Here is a tiny trained network, its code and every weight. The questions are about switching its units off for an input and a class, where a switched-off unit gives its printed mean instead of its output.

import numpy as np


def w(rows, s, z=0):
    codes = np.array(rows[::2]) - 128.0
    scale = np.full(codes.shape[1], s)
    scale[-1] = z or s
    return codes * scale


def f(y):
    return y / 2 * (1 + np.tanh(0.7978845608 * (y + 0.044715 * y**3)))


def log_softmax(a):
    a = a - a.max(-1, keepdims=True)
    return a - np.log(np.exp(a).sum(-1, keepdims=True))


def net(x, mask):
    res = np.array(x, float).reshape(1, 4) / 4 @ E
    y = f(res @ A[0][:, :-1].T + A[0][:, -1])
    res = res + np.where(mask, y, B[0][:, -1]) @ B[0][:, :-1]
    return log_softmax(res[-1] @ U[:, :-1].T + U[:, -1])


A, B = {}, {}
E = w([
[125,133,126,114,136,129,251,119,137,124,129],'x0',
[129,226,123,155,139,118,123,119,128,130,153],'x1',
[128,127,127,128,128,128,128,127,128,128,128],'x2',
[99,135,126,128,117,111,129,163,126,21,129],'x3',
],0.015)
A[0] = w([
[125,156,129,126,134,121,147,116,130,129,131,103],'N0',
[132,78,127,126,127,130,93,135,129,125,126,169],'N1',
[134,109,126,130,123,134,116,135,125,125,125,116],'N2',
[134,106,119,118,132,140,145,119,131,140,121,138],'N3',
[125,27,121,111,123,123,52,137,125,127,121,218],'N4',
[129,152,142,136,131,126,106,120,132,147,126,141],'N5',
[126,109,132,118,125,125,145,146,125,87,126,133],'N6',
[128,128,127,128,125,130,131,130,128,132,130,131],'N7',
[129,70,125,112,131,135,195,126,130,120,126,125],'N8',
[123,120,137,120,125,128,139,136,125,110,122,121],'N9',
[133,162,134,141,130,131,96,107,126,195,130,190],'N10',
[129,132,132,129,127,127,127,126,127,135,127,155],'N11',
[125,92,127,112,130,133,162,119,130,165,121,166],'N12',
[125,224,121,138,132,122,208,122,130,136,135,17],'N13',
[133,180,124,133,135,122,171,112,129,127,134,49],'N14',
[130,152,132,135,125,128,108,134,125,133,130,123],'N15',
[131,103,137,123,124,123,152,123,132,196,124,224],'N16',
[112,108,139,126,123,114,145,155,133,39,124,155],'N17',
[127,154,119,142,126,122,107,141,124,101,135,109],'N18',
[128,76,125,116,129,132,187,125,127,122,128,124],'N19',
[127,117,130,119,121,132,142,138,127,105,126,121],'N20',
[128,134,126,131,129,124,122,129,127,128,128,122],'N21',
[132,112,137,120,119,121,146,126,132,198,130,253],'N22',
[112,159,127,138,123,122,103,164,128,3,128,130],'N23',
[127,220,129,157,131,126,57,124,128,128,139,130],'N24',
],0.017,0.005)
B[0] = w([
[129,126,140,133,123,154,113,157,124,118,130,145],'N0',
[127,134,162,147,126,185,134,168,129,99,136,172],'N1',
[125,136,139,128,121,144,146,142,129,118,138,137],'N2',
[123,130,163,115,126,108,142,86,125,138,128,148],'N3',
[132,128,200,175,125,254,115,201,127,73,129,227],'N4',
[122,121,82,119,135,118,109,108,134,118,129,156],'N5',
[127,132,67,128,120,121,197,147,131,105,128,166],'N6',
[132,133,130,124,128,130,124,124,121,127,132,129],'N7',
[122,138,73,90,124,48,198,47,133,148,133,194],'N8',
[128,130,98,125,122,125,164,132,129,116,130,142],'N9',
[131,118,7,154,149,131,31,94,133,88,131,201],'N10',
[125,126,123,132,129,125,108,126,126,124,122,134],'N11',
[123,133,197,105,132,91,126,48,122,160,126,174],'N12',
[133,103,201,176,123,254,100,208,125,73,126,203],'N13',
[128,116,166,151,118,200,121,176,130,95,130,166],'N14',
[127,125,111,117,131,101,122,117,131,142,130,149],'N15',
[120,135,211,116,143,113,72,27,128,152,111,192],'N16',
[132,114,28,120,102,126,251,190,120,77,157,215],'N17',
[133,131,164,116,123,83,142,139,127,175,130,161],'N18',
[126,140,88,88,127,55,187,57,127,144,125,184],'N19',
[127,133,86,124,120,130,168,134,135,120,128,147],'N20',
[126,126,126,130,129,118,127,127,132,133,128,130],'N21',
[128,137,195,129,156,126,46,30,128,147,111,195],'N22',
[124,138,243,78,79,59,244,204,130,223,111,249],'N23',
[131,134,68,104,149,5,57,104,127,235,122,227],'N24',
],0.018,0.019)
U = w([
[137,108,167,184,160,211,80,115,127,74,118,253],'0',
[120,153,149,78,126,60,139,99,125,193,109,118],'1',
[133,115,158,152,99,179,153,207,122,96,143,2],'2',
[121,125,1,98,121,87,166,115,130,102,149,43],'3',
[133,135,18,127,159,93,93,99,132,138,131,221],'4',
],0.0081,0.0011)

Each question gives the input, the list of numbers given to net, and the class t.
The units are the neurons (one row each of A and B). Each row of codes is followed by its name. A weight is (code - 128) times the scale printed after its matrix; where a second scale follows, it is the last column's (A, B and U).
mask holds one flag per neuron, in row order. A switched-off neuron (its flag False) gives its mean, the last column of its row in B, instead of its output. The means were averaged over made-up inputs and are rounded, as every weight is.
A unit's drop is (log p(t) with every unit on - log p(t) with that unit switched off) / (log p(t) with every unit on - log p(t) with every unit switched off).
The circuit of an input: a set's keep is (log p(t) with only the set's units on - log p(t) with every unit switched off) / (log p(t) with every unit on - log p(t) with every unit switched off). Starting from the 12 units with the biggest drops (on a tie, the unit counted first), units are removed one at a time, each time the one whose removal leaves the highest keep (on an exact tie, the one counted first), for as long as the keep stays at least 0.8.
units of the circuit, in order: the units of the circuit, biggest drop first
top k neurons: the k neurons with the biggest drops, biggest first
drop of u: that unit's drop, to one decimal
input [0,7,1,-7], class 4: units of the circuit, in order : N10
input [5,0,-6,7], class 3: top 2 neurons : N4, N17
input [4,7,-4,0], class 0: top 2 neurons : N23, N17
input [0,-6,2,3], class 2: top 3 neurons : N4, N24, N10
input [-8,-2,-5,1], class 2: top 3 neurons : N4, N22, N16
input [1,-6,7,6], class 3: top 4 neurons : N8, N13, N17, N19
input [-4,5,-6,0], class 4: units of the circuit, in order : N10, N23
input [-6,-1,0,1], class 2: top 3 neurons : N4, N22, N16
input [1,-2,8,8], class 3: top 2 neurons : N17, N13
input [0,5,-1,-7], class 4: top 3 neurons : N4, N10, N24
input [-6,-1,6,-1], class 0: top 2 neurons : N4, N23
input [4,7,-8,0], class 0: top 2 neurons : N23, N17
input [2,-1,1,6], class 3: top 2 neurons : N17, N4
input [-1,-8,5,5], class 2: units of the circuit, in order : N4
input [1,-7,-2,6], class 3: top 2 neurons : N8, N13
input [-7,4,5,0], class 4: drop of N10 : 0.4
input [1,3,2,-1], class 0: drop of N23 : 0.2
input [-1,8,8,-4], class 4: drop of N24 : 0.6
